[[ 0.68 -0.59 -3.56 -5.93  1.28  1.93 -3.21 -1.60  2.69 -3.57  0.18  3.09]
 [-1.76 -3.79  1.53  2.30 -2.18  5.14 -1.40 -4.96 -0.53  4.91 -1.99 -0.78]
 [ 0.68 -1.12 -3.56 -1.50  0.48  2.33 -0.79 -4.00  2.29 -1.58 -0.18  4.38]]
|
[[-1.76 -3.79  1.53  2.30 -2.18  5.14 -1.40 -4.96 -0.53  4.91 -1.99 -0.78]
 [ 0.68 -1.12 -3.56 -1.50  0.48  2.33 -0.79 -4.00  2.29 -1.58 -0.18  4.38]
 [ 0.68 -0.59 -3.56 -5.93  1.28  1.93 -3.21 -1.60  2.69 -3.57  0.18  3.09]]

[[ 4.03 -6.65 -3.02  0.17 -6.38]
 [-2.82  1.56 -1.87  1.68  0.48]
 [ 1.56 -0.46 -1.38  6.09 -3.43]]
|
[[ 4.03 -6.65 -3.02  0.17 -6.38]
 [ 1.56 -0.46 -1.38  6.09 -3.43]
 [-2.82  1.56 -1.87  1.68  0.48]]

[[ 4.79 -1.99  0.88 -3.12  1.55  0.87 -4.22  0.70  2.50  3.20 -1.37  2.81
  -1.31  3.90  1.05]
 [ 1.34 -2.73  0.61  2.05 -5.15  2.43  0.97  4.02 -4.93  0.24 -4.65 -0.08
  -2.13 -3.56 -4.48]
 [ 3.12  1.05  0.70  5.17 -7.60  0.46  2.89  5.25  0.57 -3.88 -0.98 -2.49
  -2.00 -1.47 -0.45]]
|
[[ 1.34 -2.73  0.61  2.05 -5.15  2.43  0.97  4.02 -4.93  0.24 -4.65 -0.08
  -2.13 -3.56 -4.48]
 [ 4.79 -1.99  0.88 -3.12  1.55  0.87 -4.22  0.70  2.50  3.20 -1.37  2.81
  -1.31  3.90  1.05]
 [ 3.12  1.05  0.70  5.17 -7.60  0.46  2.89  5.25  0.57 -3.88 -0.98 -2.49
  -2.00 -1.47 -0.45]]

[[ 0.97  5.11]
 [-6.98 -1.94]]
|
[[-6.98 -1.94]
 [ 0.97  5.11]]

[[ 0.01  0.06  3.30  1.56 -0.09 -1.83 -1.95  0.03  0.04 -0.35 -1.07 -1.75
  -0.65 -1.23 -1.03 -0.40]
 [-0.13 -0.15 -2.55 -0.25 -0.02  0.92 -1.42  0.01 -0.06 -0.06 -0.20  2.99
   0.73 -0.38  0.91  0.17]
 [-0.14 -0.04 -5.04 -1.18  0.02  0.37  0.00 -0.05  0.04  0.08  0.35  4.05
   0.23  0.07  0.27  0.11]
 [ 0.16  0.09  0.00  0.89  0.03 -1.62  1.01 -0.01  0.02 -0.13 -0.16 -0.12
  -1.03 -0.26 -1.26 -0.46]
 [ 0.13  0.08  6.71  1.37 -0.05 -0.67 -0.27  0.05 -0.01 -0.10 -0.49 -5.47
  -0.35 -0.15 -0.48 -0.13]
 [-0.20 -0.13 -0.54 -0.09 -0.08  0.74 -2.61  0.03 -0.02 -0.12 -0.54  1.59
   0.83 -0.72  0.91  0.21]]
|
[[-0.13 -0.15 -2.55 -0.25 -0.02  0.92 -1.42  0.01 -0.06 -0.06 -0.20  2.99
   0.73 -0.38  0.91  0.17]
 [-0.20 -0.13 -0.54 -0.09 -0.08  0.74 -2.61  0.03 -0.02 -0.12 -0.54  1.59
   0.83 -0.72  0.91  0.21]
 [-0.14 -0.04 -5.04 -1.18  0.02  0.37  0.00 -0.05  0.04  0.08  0.35  4.05
   0.23  0.07  0.27  0.11]
 [ 0.01  0.06  3.30  1.56 -0.09 -1.83 -1.95  0.03  0.04 -0.35 -1.07 -1.75
  -0.65 -1.23 -1.03 -0.40]
 [ 0.13  0.08  6.71  1.37 -0.05 -0.67 -0.27  0.05 -0.01 -0.10 -0.49 -5.47
  -0.35 -0.15 -0.48 -0.13]
 [ 0.16  0.09  0.00  0.89  0.03 -1.62  1.01 -0.01  0.02 -0.13 -0.16 -0.12
  -1.03 -0.26 -1.26 -0.46]]

[[ 5.23  6.08  5.13  7.64  4.24  3.29  3.56  2.63 -1.56 -0.78  0.39 -3.56
  -2.58 -0.40]
 [-2.35 -1.91 -3.05 -3.00 -1.64  0.98 -3.33 -0.10 -1.90 -4.27 -3.98 -4.03
  -2.62 -6.78]]
|
[[-2.35 -1.91 -3.05 -3.00 -1.64  0.98 -3.33 -0.10 -1.90 -4.27 -3.98 -4.03
  -2.62 -6.78]
 [ 5.23  6.08  5.13  7.64  4.24  3.29  3.56  2.63 -1.56 -0.78  0.39 -3.56
  -2.58 -0.40]]
